[ -66   86  110   81   37 -149 -188  207  135  178  -58  112   -6 -177
  149  -11    6  320  -77 -201  -98  -36   60 -159  -67  -25 -311  -74
   42  -95  122 -208  -61 -199 -136 -187   44  -42 -110  154  120   55
  127]	rozu
[ -66  100 -200 -139  -45 -125  387 -143 -262   51  -67   62  114  247
 -340  -41   13 -218 -105  112   69 -136   18   27 -219 -122  237  224
  118  336  -14  -93  360  260  325   73  -12   88  179 -297 -286  -12
 -317]	vima
[  76   63  453  339  -99   36 -195   69   71 -100  -18 -116    5  -69
  545  318   94  103  -71   64  -64  -45   88  201 -326   -9 -125  -66
   65  217 -117  301 -201 -127   25 -145  -34 -290   15  276  277  449
   81]	Luv
[ -76   60 -106 -158  -60 -125  -70    2   35  160  -34  130 -118 -209
 -206 -124 -199   64   25 -213  -81 -219   80 -218  106  -80 -106   10
  115 -153  137 -221   42  -72  -30   24   36  110  -90  -29   79  -81
  -99]	dokon
[ 276   69   57   85  129  -44 -134   56 -117   85   66   92  120  -16
  245  134   71  176    7  -74  196 -229   69  -12 -290  -73 -194  149
  115  197  135  -98  162  -94  111 -113  195 -135   70  -78  -64   55
  -87]	vima
[ -46   25 -139   73  253   61   -2  145  -89   91   66   25  193   37
   42 -122  145  184  -10   -2   99  222  -32  -38  160   75  -79    7
 -243 -149   56  -23   41   23  -35  -16  -10   76  -64   -6 -197 -178
  153]	tanez
[  83   86   88  222   89   77 -163   72 -188  149   15   17   66   39
  461  109  101  226   27  132  105 -122  -95  -59 -259   29  -77   83
  -63  128   89   71  -22  -73  -58  -14   -6  -50  -64   81    1  124
  199]	ruso
[ 256  -94   89   85   54  181 -219    5   77 -102   31  -91 -116  -54
  257   72   35   23  150   39  158  -23  -62   73   11   67    9  -53
  -28  -44   14   81 -162  -87 -102   -4   80  -92   10   46  120   -2
  155]	rozu
[  95 -164  -71 -203 -107   69  184 -169  178 -143 -135 -167 -261  210
 -242  -98  135 -285   68  162  141  116 -207  112  -21   44  468  -45
  -19  136 -101  -28   47  154   20    0   93   72   99 -120  -35 -146
   93]	Vupir
[ 160   59 -150 -437 -247 -156  -25 -230  214  447 -493   81 -617  -60
 -110 -214 -316  109  433   72   52 -376 -569 -393 -364  -93  411  -67
  142   74  260 -750 -132  -37 -508 -148   86  182 -275  -13  158  -79
  336]	dokon
[  71  -70 -266 -522 -168 -222  103 -150  259  268 -381  103 -488  -17
 -498 -269 -190  -42  204  -68    5 -221 -370 -349  -96  -98  342  -49
  243   12  182 -730   58   15 -282  -94  118  220  -69 -212  -10 -253
  128]	rozu
[  -1   78  -10  -44  -71  -62  203 -110  -73  -54  -67  -63   15  164
  -64   26   36 -148  -24   92   62  -19  -14   99 -185  -54  219   75
   -3  223  -51   78  150  158  168  -22   16   13   52  -62  -80   28
 -157]	dokon
[ -69  182  -28  -50 -179  -89   23 -159 -274  145  -32   94  -99  -83
   21   77 -259  -78  102    4  -26 -435  -40  -87 -229 -171  115  173
  190  145   91   15   36  138  105  116 -100   60  -41  -75   52  179
 -262]	rozu
[ -79   99   44  293  163   53 -174  167 -272  162  111   70  231  -59
  425   71   84  301  -42   32   12  -47   21  -64  -45   25 -247   57
 -130  -51   93  167  -47  -79  -25   29  -86   24  -96  110  -38   99
  147]	vima
[  -1 -175   42  139  207  119  -45  201   79 -241  184  -79  259   15
  -61   27  253  -29 -164  -61  -10  325  171  173  326  104 -203  -84
  -41 -151 -130  165  -33  -25  136   20   25 -105  211  -72 -125  -55
  -20]	vima
[ -64 -238 -244 -519 -206 -150  354 -172  439 -159 -271  -91 -392  134
 -899 -288  -14 -435   21  -66  -36  254 -132   16  230    0  462 -153
  141  -13  -99 -435  112  160  -11  -57  135  137  156 -273  -89 -331
  -72]	zofi
[  -7   -6  152  300  224   96 -250  270  -62 -152  337   64  334 -157
  194  118  182  182 -241 -267    2  146  409  120  242   66 -516   37
  -83 -176  -12  251   54 -169  228  -39   91 -178   80  107  -13   25
 -157]	Vupir
[-190  -48 -113 -191 -268  111   86 -218   70 -159  -67 -118 -295  -74
 -352 -103 -238 -379  128  -11 -115  -34  -38    4  343   35  400  -61
  -15 -194 -104  187 -117  193   12  263 -158  188  -39   20  137 -119
 -168]	kalar
[  84   45   41  231  106  269 -197   17 -186  -97  134 -111  103  -69
  373   80    3   32  128  139  134  -20   12  101  169  104   -5   25
 -206 -155  -25  384 -174   10    6  179 -105  -21  -35   83   51   20
   78]	Luv
[ 234  -54   23   65  263   -8 -160  224   83  126  -23   68   99   41
  183    4  248  295   -3  -72  167   81  -82  -49 -175    8 -226   22
   29   53  122 -299   50 -160 -110 -226  194 -139   76  -70 -118  -49
  239]	tanez
[ 220  113  119  176   30  159 -355  -17 -188  188  -15   15 -133 -115
  676  110  -91  282  299   71  194 -307 -193 -118 -249   10   35   65
 -110   23  181   85 -174  -97 -239   30   15  -34 -259  231  158  140
  218]	dokon
[-262  176 -275 -246  -73 -288  451 -102  -81   46 -107  112  136  101
 -626 -146  -89 -173 -160  -65 -103   -9  123  -54   14 -129   58  135
   61  105  -11 -151  355  211  304   14  -80  165  112 -272 -259 -173
 -370]	rozu
[ -58  154  177  -48 -270 -197  -51 -101   51   56 -141   51 -186 -140
   18  153 -214  -65   32 -138 -146 -371   61  -26 -303 -188  -17   26
  313  171   14  -96  -28   -8   48  -96   -2  -86  -22   50  241  279
 -256]	ruso
[  97  -22  -54   91  148  242   26    0   73  -24 -157 -255  -15  119
  221 -118  159   48  221  379  143  307 -330   77  162  212  279 -123
 -408 -127  -66  150 -278   79 -283   56 -131   50  -85   76  -87  -99
  463]	Nipu
[ 122  -64   50   43  180  -12   47  149  235  -45  -99 -116   88   98
   34  -42  273  122  -58   72   76  321  -92  104  -16   79  -26 -129
 -113   23  -68  -94  -37  -54  -78 -214   82  -93   83    0  -89  -47
  271]	Luv
[-256  185  219  193 -149  -58   30   19   13  -57  -63  -71   76 -132
  145  156 -101    1  -33    9 -241    8  144  114  -16  -46  -89  -81
    6   -7 -148  251 -197   23   43   13 -251 -118  -59  205  146  330
  -96]	ruso
[-117   23 -116  132  311 -100 -131  319  -71  131  169  219  304 -113
  -30  -74  140  346 -214 -287  -20  160  222 -160  198   26 -502   55
  -45 -224  148 -157  138 -175   50  -98   84   42   22  -37 -149 -165
    0]	rozu
[-146   81  112  -41 -195  -95  154  -78  160 -176  -73 -106  -60  -86
 -212   54  -83 -205  -76  -41 -160    3  162  115   69  -45   53  -69
   75   35 -163  181  -59   84  157   24  -97  -49   69   24  106  144
 -216]	kalar
[ -58  -70   14  -39  -55   16   79   -9   50 -162   31  -65   22   16
 -173   23   32 -177  -64  -14  -86   66   94   95  133    0   53  -33
   77   -4 -116  110  -10   79  136   67  -42  -22  127  -70  -12   49
 -153]	vima
[-164  208  129  138 -166 -100 -445  102  -96  227   66  213 -108 -486
  247  113 -366  254    2 -387 -210 -507  237 -261   19 -137 -426   32
  247 -260  200  -38 -157 -242  -81   44  -60    5 -198  230  362  205
 -170]	kalar
[   3   19  -63 -199 -116 -271  -63   -7   87  213 -115  213 -219 -126
 -215  -43 -152   63  -61 -273  -48 -348   42 -267 -219 -164 -102   71
  360   92  186 -444  163 -111    9 -111  190   70  -10 -106  103  -21
 -142]	dokon
[ -83 -145 -229 -219   55  -35  239  -27   60  -98    9  -14   16  137
 -513 -187  125 -216  -83  -64   22  228    2   43  230   20  175    1
  -14  -39  -55 -126  192  152  160    6   70  140  138 -216 -190 -271
 -117]	Vupir
[ -66 -203   99   44  -15  161   40   82  355 -325   -4 -279  -42   86
 -129  -50  263 -189  -85   84 -127  528  -11  268  354  188  127 -293
 -209 -177 -264  219 -231   24  -66  -24  -79  -52   75  120   71  -52
  216]	Nipu
[  99  -24  182   21  -42  -64  -53   40  188  -34  -27  -39  -79   -4
   45   74  125   21  -86  -95   34   19   27  106 -193  -36  -17  -44
   71  154  -18  -67   29  -62   58 -207  154 -139   39   49   80   76
   17]	tanez
[-337   97  184  478  107  145 -365  269 -286  -99  478  149  335 -352
  191  144    1  112 -389 -279 -148 -148  555   80  397  -20 -660  116
    6 -321  -22  563  -82 -159  331  266 -127 -107   73   68   68  195
 -254]	Nipu
[ -33  -46    9  -17  -29   51    1   -5   92   15 -112  -93 -108    2
   45  -46    2    2   93  128  -37   78 -186  -24   82   39  161 -111
  -66  -69  -54   15 -170   32 -156   27 -109   49  -47   52   30   22
  201]	rozu
[ 128  -43 -148 -211   91 -136  -33   63  136  164  -77  123 -125   14
 -231 -161   80  122    0 -221  147  -36  -85 -154  -79  -55  -17   30
   89   16  187 -497  195  -73  -72 -222  280   56    1 -134 -101 -278
   66]	ruso
[ 275  116  204 -105 -236 -118 -204 -138  171  106 -226    6 -399 -176
  227  132 -215   64  210  -68   68 -498  -97  -98 -429 -137   82    3
  250  214  139 -230  -85 -121 -117 -149  163 -114 -112   85  291  187
  -12]	rozu
[ -52   -2 -137 -172    7 -215  315  -10   46    2 -147   16   93  169
 -356  -49  107  -93 -102   39  -51  121  -35    8  -97  -79   75    9
  112  187  -50 -213  219  133  120 -114    6   23  150 -214 -228  -69
 -118]	zofi
[ -34   46   51   11  -49  -20  -18  -13  -56  -16   80   13   -2  -28
   33   47   12    8  -79  -70   -1  -88   79   26  -50  -42    1   46
    9   46    4  101   75   10  135  -24   34   -1  -14   37   36   42
 -103]	kalar
[ 140 -146  228 -207 -289  -53  -18 -129  524 -133 -277 -204 -501  -12
  -71  -12    2 -188   88   12  -47   18 -200   82 -149   24  357 -226
   89  126  -95 -125 -183  -33 -176 -184  146  -65  -39  118  279   49
  190]	tanez
[ 100  -62  -17 -418 -245 -260   11 -114  344  182 -267   92 -505  -66
 -317  -89 -162  -38   90 -155  -66 -350 -196 -258 -284 -152  182  -35
  397  123  132 -588   24  -66 -195 -144  197   45  -15 -112  166   -4
   45]	Nipu
[ -61  -58  -10 -187 -129 -117  258 -100  262 -157 -148 -122 -110   42
 -375  -51   -7 -239  -25   36  -99  134    9  114   72  -20  187 -118
   61   52 -154  -30   -7  109   75  -47  -15    0  109  -96    8  -12
  -70]	zofi
[ 128 -345 -166  141  442  386  -48  169  -67 -225  251 -173  273  164
   23 -174  359  -37   -4  189  221  591 -104  157  560  306   32  -56
 -445 -278  -90  240  -75   49  -15  117   23   50  103  -76 -264 -398
  319]	zofi
[-244   71  -38  111  147 -130  -52  206  -47   59  175  149  225 -170
  -83  -48   32  198 -197 -292 -129  139  267  -61  238  -27 -392    7
  -61 -230   52    8   58  -76   85  -84   -4   37  -58   67  -15  -76
  -97]	zofi
[-202  113   27  -43  -88 -233  225   -3   80 -107  -26   26  164  -48
 -290   53  -55  -98 -204 -137 -192   34  292   68   35 -101 -162  -11
  122   46 -111   69  136   25  254  -40  -58  -28   90  -51  -27   63
 -309]	dokon
[  76  100  128  162   30    7 -179   89  -95   24   46   53   84  -85
  297  116   -6  145  -15  -51   28 -167   77   -2 -119  -40 -201   63
   36   45   53   83  -31  -76   34  -33    9 -109    1   56   35  147
  -63]	rozu
[ -88  -99   38   73   23   77   -1   48   14 -185   92  -56   52   -5
  -59   23   90 -132 -141  -20  -72  127  127   99  184   60  -29  -47
   10  -71 -112  219  -30   31  122   95  -44    5  115  -15   25   24
  -51]	Luv
[-137    1 -122  114  176   46 -140  192 -241  -25  377  233  265 -129
 -189  -29   26   55 -272 -319  -67  -34  398  -88  302    4 -455  166
   87 -215   95   44  172  -60  280  171   43   11  121 -141 -101  -96
 -305]	Luv
[ -64  -12 -216 -392 -232 -160  264 -228  121  193 -348  -16 -367  104
 -404 -195 -164 -197  177  134  -20 -132 -381 -163 -166  -83  494   -1
  133  115   40 -384   24  180 -163   18  -51  208  -40 -178  -38 -103
   88]	tanez
[ -51 -164   69   66  -31  114   86   16  117 -321   65 -146   43   95
 -116   42  142 -258 -141   52  -61  225  145  216  189   96   72  -80
  -23    4 -205  288  -32   84  167   92  -36  -62  196  -20   18   28
  -92]	zofi
[  61   26  416  298  -66   -2 -373  145   42  -64  112   49  -24 -222
  414  316   25  141 -155 -203 -100 -254  294   73 -244  -56 -408   -1
  251  115    6  146 -103 -248  125 -112  107 -297   30  191  310  392
 -110]	ruso
[ 134   69   28   57    0   78 -132  -54 -235  -22  130   42  -13    2
  204   96  -15  -24   36  -37  154 -258   45   44 -152  -43   18  181
   40  105   76  139  105   40  148   67   90  -20   12  -38   31   36
 -176]	Luv
[ -89  -24  -76 -135  -99   -6  153  -89   43  -57  -18  -52  -99   58
 -256 -102    1 -184  -43   16    5   32  -31   45   91    4  232   31
  -30    5  -57   18   69  133   86   64   -6   92   46  -88  -50  -98
  -75]	tanez
[-268  -87 -119   -8  111  -24   54  156   11 -105  219   52  205  -68
 -314 -127   86  -15 -217 -211 -142  282  252   27  465   47 -205  -44
 -100 -296  -62  116   70   13  157   49  -38   96   43  -29  -79 -185
 -128]	zofi
[-258  129   52  -60 -221 -243   42  -25  -33   25   48  149  -28 -160
 -279   47 -194 -137 -221 -266 -216 -294  308  -57  -64 -179 -168   83
  318   67   17  -39  148    9  271    6   -5   -5   62  -51  155  154
 -427]	Nipu
[ 140  142   16    1 -121  139   87 -141   60  162 -389 -299 -280  148
  312 -154   28   46  345  504  250   20 -530   82 -172   84  577  -33
 -384   89  -18   42 -276  143 -347  -36 -130   62 -176  127   30   41
  474]	zofi
[ -77   16  -13   42  -82   56  -42  -64 -260 -103  209   72   24  -32
  -34   76  -66 -173  -82 -102   34 -188  172   76   56  -72   19  165
   79   45  -16  249  142   87  311  140    2   27   71  -69   16   27
 -339]	rozu
[  -7   30  176  117  -78   25  -54    9   16 -151   90  -66   10   -9
  116  102   62  -73 -114  -47   -8   11  148  177  -26  -12   -1   16
   -8   65  -93  260   -5   10  170  -18   17  -86   46   80  108  122
 -123]	Luv
[-316  -59  -81 -106  124 -278  407  186  220 -140  -16   14  290  123
 -690 -136  296 -100 -437 -161 -223  481  239  104  208  -16 -213  -77
   42   11 -172 -130  246   71  293 -213   27   -6  265 -213 -250 -134
 -180]	kalar
[ -60  196 -216  107  296  -65  131  107 -363  214  112  126  431   32
   20  -78   73  241  -38   26  103   52   56  -71   26  -19 -233  185
 -191  -35  118  -14  206   69  133    1  -63   82  -21 -118 -332 -118
  -61]	Vupir
[-179   19  219   82 -167 -120    1   42  145 -155   29   -6   20 -126
  -83  140  -27 -110 -207 -175 -260  -40  304   99    5  -65 -208  -63
  195   31 -139  159  -24  -53  210  -37  -43 -121   82  100  213  240
 -246]	Vupir
[ 408 -133  150   82  118  111 -148   50  175  -41  -81 -179  -77  126
  394   92  285  126   84  214  236   80 -218  110 -223   93  113  -90
  -70  161   -1   -6  -90 -119 -160 -157  177 -127   48   26  -10    4
  395]	Nipu
[ -89  119  -24  -12    2 -230   14   80  -60  173  -41  162   63  -51
  -51  -11  -17  155 -112 -162  -54 -143   90 -129 -175 -114 -177   80
  130   85  123 -194  162  -52   77 -123   55   37   -2  -51  -30   16
 -103]	rozu
[-195  -71 -231 -221   -5  -32  291  -59   91  -39  -87  -69   -7  121
 -449 -234   76 -167  -31   53  -34  257 -110  -16  261   46  284  -69
 -143  -86  -87  -61   91  179   29   55  -66  199   31 -111 -175 -236
   18]	dokon
[  -6  -27   27  -49 -118   -9  -64  -74  -34  -68   54   47  -79 -128
  -98   86 -178 -157    0 -120  -86 -236  122  -11   25  -82  -50   46
  221   -2   -1   36   -4   23  109  113  -19  -22   56  -69   92   74
 -243]	tanez
[ -84   85   37   83 -199   96 -183 -130 -213  129  -13   25 -199 -146
  239   55 -250  -45  150   59   -4 -373  -78 -120  -85  -50  133   60
   75  -11   73  136 -145   20  -63  211 -137   82 -132  107  225  170
  -23]	dokon
[ -82 -142   -1 -149  -68 -122  -15   76  303  -42  -58   32 -176 -109
 -340  -74   11  -77 -100 -243 -130   68  107  -75  146  -20  -76 -123
  214 -112  -14 -236  -16  -70   -9  -90  107   18   79  -24  136  -49
  -50]	Vupir
[ 132  188  301  280 -145   63 -214  -70 -230  -44  137   -6   45 -173
  492  334 -157   27   22  -18    9 -448  214  124 -297 -109 -166  140
  129  200    1  346  -77  -45  205   70  -44 -217  -20  161  220  410
 -252]	vima
[  98  103  125  290  156  137 -430  153 -240  200  155  101   74 -219
  608   95  -28  367   84  -55   88 -245    9 -139  -67   32 -328   62
  -79 -121  193   96 -143 -195 -138   23   12  -52 -188  194  143  138
  157]	vima
[ 170  100   69    3  -61  -72 -161   -8    4  265 -210   21 -218  -28
  276   14  -28  192  125   42  115 -301 -224 -142 -395  -63   89   34
   86  162  177 -255  -40  -83 -184 -114  105    6 -107   43   91   97
  197]	dokon
[  40  167  173  237  -46   56  -38  -57 -210  -67   44  -89  148  -51
  406  246  -41   13   60  117   24 -139  123  149 -175  -22  -41   74
  -42  129  -56  372  -54   39  149   57 -126 -111  -19  143   89  268
 -125]	Vupir
[-215  -36  130  -95 -290  -66  -26  -55  177 -273  141   -1 -149 -242
 -356   61 -191 -298 -183 -341 -246 -106  387   73  279  -75  -77  -67
  232 -122 -121  185  -16    7  269   83    4  -35   65   63  253   65
 -441]	kalar
[ 191   10    2   20 -127  102   91 -235 -199  -22 -101  -94 -149  214
  159  107  -21 -223  146  283  159 -236 -197   97 -350  -20  374  131
   48  337  -12   96   47  192   35  130  -11    9   81  -97  -16  133
  -53]	zofi
[ -50 -167    7  -43  -44  -28   16   12  120 -210  102  -10  -21  -30
 -308   36   68 -212 -189 -161 -120   68  209   68  166    7  -88  -64
  200  -23  -69   17   60   -9  193   35   92    8  189 -135   33  -47
 -185]	vima
[ 235 -168  187   31   14   95 -227  115  387   39 -217 -168 -280  -11
  331  -28  147  194  168  136   83  150 -314    2  -79  102  125 -253
  -77  -56   -8 -168 -338 -171 -413 -209   87 -110  -84  192  168   49
  555]	zofi
[-235  119  -87  -44 -125 -142  221  -88 -168  -46   12   53  110  -17
 -296   28 -138 -207  -98  -60 -172  -92  171   49   37 -112   -1  105
  121   58  -68  109  116  179  247  121 -157   55   86 -125  -64   79
 -379]	zofi
[ 206  -41  181  -78 -201  -12  -63 -149  154  -64 -139  -83 -313   30
   80  114  -10 -133   56   19   87 -222  -84   84 -309  -45  241    9
  148  263   -5  -38    9   -6   26  -93  161  -92   29   16  155  114
  -39]	ruso
[   4  257  -47   76  -19 -190 -240   14 -379  376   28  291   -9 -207
  239   57 -237  265   27 -211   81 -617   37 -267 -321 -164 -263  332
  180   73  335 -184  179  -95   41   -1  115   65 -108  -61   45   50
 -202]	zofi
[ -39  211   30  307  152   93 -123   76 -459   94  228   76  348  -67
  430  162    6  191    1   39   88 -188   86    5  -82  -46 -227  211
  -84   18   56  327    6   49  145  110 -140  -54  -20   39  -79  160
 -120]	kalar
[-127  134  289  103 -269 -128   41  -73   69 -241   78   -9   27 -154
 -105  236 -160 -251 -207 -196 -186 -232  450  221 -107 -157 -168   54
  262  180 -164  298   37   14  390   25  -50 -228  154   60  229  359
 -529]	Nipu
[  90  127   23   38   25  -84  -36   -8 -234  176   47  129   61   30
  217   82   -3  147   36  -56  122 -274   15  -46 -353 -132  -43  185
   77  223  133  -57  185   17  135  -74   78  -34  -43   -8  -29  104
 -115]	Vupir
[ 149  186  278  270 -122  127  -81 -130 -217  -63  -61 -143    0   48
  629  311  -52    7  130  311   45 -241  -64  169 -396   -3  133   91
  -53  280  -89  443 -143   49   35  109 -170 -155  -40  165  118  419
   11]	Luv
[  54  -73  -26 -163 -174   -3  -68 -127  157   74 -203  -23 -375  -59
  -51  -57 -162 -105  151   25   20 -182 -173 -141  -80   -5  262  -60
  132    7   61 -209  -92  -11 -182   34   39   90  -70   13  174  -30
  115]	tanez
